Here is a tiny trained network, its code and every weight. The questions are about switching its units off for an input and a target symbol, where a switched-off unit gives its printed mean instead of its output.

import numpy as np


def w(rows, s, z=0):
    codes = np.array(rows[::2]) - 128.0
    scale = np.full(codes.shape[1], s)
    scale[-1] = z or s
    return codes * scale


def f(y):
    return y / 2 * (1 + np.tanh(0.7978845608 * (y + 0.044715 * y**3)))


def softmax(a):
    e = np.exp(a - a.max(-1, keepdims=True))
    return e / e.sum(-1, keepdims=True)


def log_softmax(a):
    a = a - a.max(-1, keepdims=True)
    return a - np.log(np.exp(a).sum(-1, keepdims=True))


def net(x, mask):
    ids = ['αβγεζηθμξσψω'.index(c) for c in x.split()]
    T = len(ids)
    res = E[ids] + P[:T]
    u = 0
    for l in range(2):
        r = res
        for j in range(2):
            rows = slice(4 * j, 4 * j + 4)
            q, k, v = (r @ M[l][rows].T for M in (Q, K, V))
            z = softmax(np.where(np.tri(T) > 0, q @ k.T / 4**0.5, -1e9)) @ v
            o = O[l][rows]
            res = res + np.where(mask[u + j], z, o[:, -1]) @ o[:, :-1]
        u += 2
        y = f(res @ A[l][:, :-1].T + A[l][:, -1])
        res = res + np.where(mask[u : u + 16], y, B[l][:, -1]) @ B[l][:, :-1]
        u += 16
    return log_softmax(res[-1] @ U[:, :-1].T + U[:, -1])


Q, K, V, O, A, B = {}, {}, {}, {}, {}, {}
E = w([
[140,124,113,75],'α',
[123,114,110,154],'β',
[136,132,126,111],'γ',
[147,139,136,131],'ε',
[156,156,129,51],'ζ',
[148,144,129,147],'η',
[137,125,121,196],'θ',
[161,96,68,2],'μ',
[159,156,145,143],'ξ',
[159,99,78,146],'σ',
[118,103,230,135],'ψ',
[153,56,49,115],'ω',
],0.0088)
P = w([
[61,112,166,98],'0',
[92,181,105,119],'1',
[69,61,125,89],'2',
[142,166,107,120],'3',
[97,47,101,85],'4',
[177,149,113,127],'5',
[120,25,89,90],'6',
[209,139,117,132],'7',
[134,5,80,120],'8',
[222,126,123,126],'9',
],0.011)
Q[0] = w([
[152,65,108,36],'L0H0',
[35,23,210,151],'L0H0',
[65,199,196,254],'L0H0',
[131,249,173,203],'L0H0',
[146,134,137,177],'L0H1',
[139,100,143,117],'L0H1',
[141,155,108,152],'L0H1',
[89,139,110,135],'L0H1',
],0.01)
K[0] = w([
[232,124,115,183],'L0H0',
[123,201,197,128],'L0H0',
[9,160,170,94],'L0H0',
[9,88,110,103],'L0H0',
[121,102,125,145],'L0H1',
[150,137,105,172],'L0H1',
[107,98,159,121],'L0H1',
[126,127,131,80],'L0H1',
],0.011)
V[0] = w([
[90,142,124,238],'L0H0',
[165,145,155,2],'L0H0',
[124,103,168,13],'L0H0',
[40,143,201,121],'L0H0',
[241,177,53,125],'L0H1',
[218,150,51,91],'L0H1',
[162,208,69,143],'L0H1',
[14,34,226,153],'L0H1',
],0.0065)
O[0] = w([
[124,132,120,238,7],'L0H0',
[148,113,151,11,252],'L0H0',
[129,131,181,1,227],'L0H0',
[103,109,192,156,78],'L0H0',
[164,166,72,164,111],'L0H1',
[157,141,98,139,160],'L0H1',
[115,157,78,191,100],'L0H1',
[85,84,223,66,125],'L0H1',
],0.0077,0.0035)
A[0] = w([
[84,37,165,59,168],'L0N0',
[103,209,59,128,174],'L0N1',
[164,220,149,143,170],'L0N2',
[193,76,161,130,245],'L0N3',
[152,225,156,101,132],'L0N4',
[188,154,60,133,212],'L0N5',
[122,3,140,96,204],'L0N6',
[86,101,85,174,108],'L0N7',
[161,228,144,133,155],'L0N8',
[139,32,120,80,200],'L0N9',
[180,233,232,119,184],'L0N10',
[170,248,153,115,160],'L0N11',
[165,196,224,153,218],'L0N12',
[204,153,67,149,254],'L0N13',
[236,108,34,106,228],'L0N14',
[83,68,154,146,151],'L0N15',
],0.0059,0.0045)
B[0] = w([
[79,57,136,108,236],'L0N0',
[128,202,68,206,138],'L0N1',
[176,181,177,158,133],'L0N2',
[226,20,167,135,199],'L0N3',
[139,187,134,88,148],'L0N4',
[211,150,94,132,183],'L0N5',
[124,31,129,144,226],'L0N6',
[100,209,102,139,113],'L0N7',
[166,193,163,146,135],'L0N8',
[135,43,117,102,241],'L0N9',
[127,176,231,54,162],'L0N10',
[166,197,149,120,152],'L0N11',
[144,129,254,120,143],'L0N12',
[224,112,114,147,191],'L0N13',
[225,102,95,90,254],'L0N14',
[88,92,122,180,134],'L0N15',
],0.0056,0.0081)
Q[1] = w([
[136,184,102,138],'L1H0',
[72,226,83,197],'L1H0',
[146,111,68,108],'L1H0',
[123,40,181,126],'L1H0',
[60,233,223,253],'L1H1',
[109,208,140,148],'L1H1',
[140,189,145,93],'L1H1',
[98,74,99,172],'L1H1',
],0.0067)
K[1] = w([
[103,114,121,157],'L1H0',
[85,144,119,158],'L1H0',
[143,112,146,155],'L1H0',
[192,165,110,84],'L1H0',
[51,150,125,117],'L1H1',
[2,94,112,113],'L1H1',
[130,103,68,103],'L1H1',
[116,136,185,145],'L1H1',
],0.0078)
V[1] = w([
[185,190,113,155],'L1H0',
[72,71,175,137],'L1H0',
[184,183,95,134],'L1H0',
[88,81,150,117],'L1H0',
[114,58,17,135],'L1H1',
[122,56,1,115],'L1H1',
[119,154,144,206],'L1H1',
[118,77,24,131],'L1H1',
],0.0064)
O[1] = w([
[99,147,181,107,58],'L1H0',
[162,118,89,171,153],'L1H0',
[90,141,187,97,88],'L1H0',
[151,141,77,169,173],'L1H0',
[2,76,55,165,125],'L1H1',
[12,79,30,124,158],'L1H1',
[154,107,140,185,4],'L1H1',
[23,80,39,154,125],'L1H1',
],0.0063,0.011)
A[1] = w([
[164,157,114,166,194],'L1N0',
[122,76,161,169,190],'L1N1',
[158,157,64,124,188],'L1N2',
[1,113,84,115,14],'L1N3',
[148,103,99,140,221],'L1N4',
[159,94,100,114,255],'L1N5',
[179,125,102,108,196],'L1N6',
[188,109,158,161,141],'L1N7',
[170,141,163,86,164],'L1N8',
[77,94,91,200,227],'L1N9',
[162,149,78,118,202],'L1N10',
[161,99,100,118,242],'L1N11',
[168,176,91,184,209],'L1N12',
[156,101,150,92,199],'L1N13',
[124,181,78,99,161],'L1N14',
[175,108,117,107,227],'L1N15',
],0.009,0.0043)
B[1] = w([
[213,42,146,154,137],'L1N0',
[135,205,44,180,144],'L1N1',
[133,169,122,167,182],'L1N2',
[255,133,105,52,161],'L1N3',
[118,134,140,175,189],'L1N4',
[99,137,144,160,254],'L1N5',
[113,157,152,149,229],'L1N6',
[239,141,157,99,161],'L1N7',
[94,162,166,93,206],'L1N8',
[152,229,73,108,153],'L1N9',
[119,156,129,161,191],'L1N10',
[106,139,146,162,241],'L1N11',
[198,4,142,181,143],'L1N12',
[89,128,151,128,230],'L1N13',
[122,168,100,161,157],'L1N14',
[97,148,153,150,245],'L1N15',
],0.0078,0.016)
U = w([
[158,140,136,125,97],'α',
[213,82,151,144,97],'β',
[171,218,150,111,108],'γ',
[101,96,145,153,127],'ε',
[173,70,103,52,23],'ζ',
[162,122,139,126,47],'η',
[148,92,124,206,160],'θ',
[74,162,75,192,251],'μ',
[90,122,213,61,114],'ξ',
[192,130,67,76,3],'σ',
[2,222,89,99,207],'ψ',
[7,50,144,174,238],'ω',
],0.0059,0.0028)

Each question gives the input, a string of symbols that net reads in full, and the target symbol t.
The units are the heads (4 rows each of Q, K, V and O) and the neurons (one row each of A and B). Each row of codes is followed by its name. A weight is (code - 128) times the scale printed after its matrix; where a second scale follows, it is the last column's (O, A, B and U).
mask holds one flag per unit, layer by layer, with each layer's heads first. A switched-off unit (its flag False) gives its mean, the last column of its rows in O or B, instead of its output. The means were averaged over made-up inputs and are rounded, as every weight is.
A unit's drop is (log p(t) with every unit on - log p(t) with that unit switched off) / (log p(t) with every unit on - log p(t) with every unit switched off).
The circuit of an input: a set's keep is (log p(t) with only the set's units on - log p(t) with every unit switched off) / (log p(t) with every unit on - log p(t) with every unit switched off). Starting from the 12 units with the biggest drops (on a tie, the unit counted first), units are removed one at a time, each time the one whose removal leaves the highest keep (on an exact tie, the one counted first), for as long as the keep stays at least 0.8.
units of the circuit, in order: the units of the circuit, biggest drop first
top k neurons: the k neurons with the biggest drops, biggest first
heads that matter: for each layer, one digit per head in row order, 1 if its drop is at least 0.15 and else 0, layers parted by /
drop when u is switched off: that unit's drop, to one decimal
input ζ θ η ψ γ, target β: heads that matter	10 / 11
input μ ω σ α ψ, target ω: units of the circuit, in order	[L1H1]
input ζ ζ ζ ε μ μ, target ψ: heads that matter	11 / 01
input ζ ζ α ζ ζ ζ ζ ζ θ, target ξ: heads that matter	00 / 11
input ζ ζ ω ζ α ζ ω α ε, target ω: heads that matter	10 / 10
input ζ β σ, target μ: top 2 neurons	[L1N9; L1N1]
input α ζ α μ μ, target ζ: heads that matter	10 / 11
input α ζ θ ζ ξ ω ζ γ, target μ: heads that matter	11 / 01
input ζ ζ ζ μ ζ α, target ψ: heads that matter	10 / 01
input ζ ζ γ, target ξ: heads that matter	00 / 01
input μ α ω ζ μ μ ζ ζ, target ψ: heads that matter	10 / 01
input μ ζ η, target ξ: heads that matter	01 / 01
input γ μ μ σ μ ψ ζ μ α, target ζ: heads that matter	10 / 11
input ω α ζ ζ γ ζ α ζ α ψ, target ξ: heads that matter	00 / 10
input ψ α ζ μ γ, target ζ: top neuron	[L1N3]
input ξ θ θ μ ζ, target ζ: top 2 neurons	[L1N3; L0N14]
input ζ ε μ ζ, target ψ: top 2 neurons	[L0N10; L0N6]
input μ ψ θ α θ ψ η, target β: top 2 neurons	[L1N7; L0N12]
input ζ ω ψ ω ω ω β, target σ: top 2 neurons	[L1N3; L1N9]
input ζ β μ, target μ: top neuron	[L1N9]
input ζ ω ζ, target σ: top 2 neurons	[L1N3; L1N9]
input μ ω σ ζ ζ ω ζ θ, target μ: drop when L1H0 is switched off	-0.1
input ζ ζ ψ ζ μ μ, target ψ: drop when L1H1 is switched off	0.2
input η ζ μ ω ζ ζ, target μ: drop when L0H1 is switched off	0.7
